Questions about the row below.
1) The second entry from the right?
2) The last entry?
3) The fourth-last entry?
4) The minimum?
-0.5	-1.2	1.6	0.5	-0.9	0.7
1) -0.9
2) 0.7
3) 1.6
4) -1.2

array([[396, 601, 185, 250, 362],
       [559, 756, 243, 446, 423],
       [439, 404, 507, 397, 490],
       [776, 872, 520, 806, 603],
       [458, 358, 648, 509, 559],
       [502, 231, 878, 619, 670],
       [319, 417, 302, 203, 388],
       [462, 335, 656, 493, 561],
       [745, 982, 344, 702, 522],
       [434, 418, 509, 406, 495],
       [801, 882, 554, 848, 633],
       [424, 411, 510, 399, 489],
       [504, 247, 892, 634, 679]])
The entry in the bottom-right corner: 679
The 2nd entry on the main diagonal -> 756
The entry directly below 404: 872
The last entry in the row that holds the largest entry -> 522
The entry just left of the largest entry: 745
Report the entry directly below the largest entry.
418
The top-right entry is 362
The entry in the top-left corner -> 396
Report the entry just right of the centre entry.
203
The top entry of the column that holds the smallest entry -> 185
The second entry on the diagonal from the top-right corner -> 446
The fifth-last entry, reading row by row is 504
The 2nd entry in reading order -> 601
The third entry on the diagonal from the top-right corner: 507
Report the entry just right of 656.
493
Report the entry just left of the centre entry.
417
Report the 3rd largest entry.
882
The third smallest entry is 231
The entry just right of 397 is 490
The 2nd-last entry, reading row by row is 634
The entry just left of 358: 458
The 4th entry, reading row by row: 250
Report the bottom entry of the column that holds the largest entry.
247
The entry just right of the largest entry -> 344
Report the entry just left of 848.
554
Report the centre entry.
302
The entry directly below 806 is 509
The median entry -> 502
The entry directly above the largest entry: 335
The second largest entry -> 892

[[33, 160, 89, 490, -680, 71, -203], [96, -260, 125, -91, -261, 39, -52], [552, -585, -113, -450, -358, -326, -141], [-42, 85, -488, 589, -468, 39, -644], [-399, 4, -891, 89, -565, -407, 84], [135, 532, -309, -331, 197, 60, -360], [411, 328, -353, -652, 96, 234, -257], [-72, 323, 157, -411, -339, -211, -217]]
The entry just right of 125 is -91
The entry just right of 328 -> -353
The entry just left of -257: 234
Read off the entry just left of the largest entry.
-488
The entry just right of -309: -331
The entry just left of the smallest entry: 4
Read off the entry just left of -468.
589
The entry just right of -42 is 85
The minimum: -891
Read off the entry just left of -113.
-585
Read off the entry just left of 84.
-407
The entry just right of -411: -339

Read these off the table that follows. Counting starts at 0.
1) Which number is the entry in the top-left corner?
2) Which number is the entry in the bottom-left corner?
3) Which number is the entry just right of 144?
4) Which number is the top entry of the column that holds the smallest entry?
5) Which number is the bottom-right entry?
6) Which number is the entry just left of 774?
7) Which number is the entry directly above the smallest entry?
8) Which number is the entry in row 0 and column 2?
[[ 365 -282  389  638  905]
 [  78  536   72   18 -510]
 [-192  774 -282   -7  310]
 [ 443 -349  518  627  147]
 [ 232    7  233  456  378]
 [ -85  560 -154  123  588]
 [ 141  234  144  300 -545]]
1) 365
2) 141
3) 300
4) 905
5) -545
6) -192
7) 588
8) 389

Read these off the row that follows.
1) What is the second entry?
2) What is the 2nd entry from the right?
3) What is the 3rd-last entry?
4) What is the last entry?
5) What is the first entry?
6) What is the 3rd smallest entry?
[ 13.5  -1.0  -7.0  -5.2   2.5 -18.8  -8.8  15.2]
1) -1.0
2) -8.8
3) -18.8
4) 15.2
5) 13.5
6) -7.0

x =
[[184 188 170 197 167 152]
 [ 51 161 101 153 177 159]]
Counting starts at 0.
The entry just right of the smallest entry -> 161
The entry at row 0, column 0 -> 184
The top-right entry -> 152
Give the entry at row 0, column 2.
A: 170
Give the entry in row 0 and column 1.
A: 188
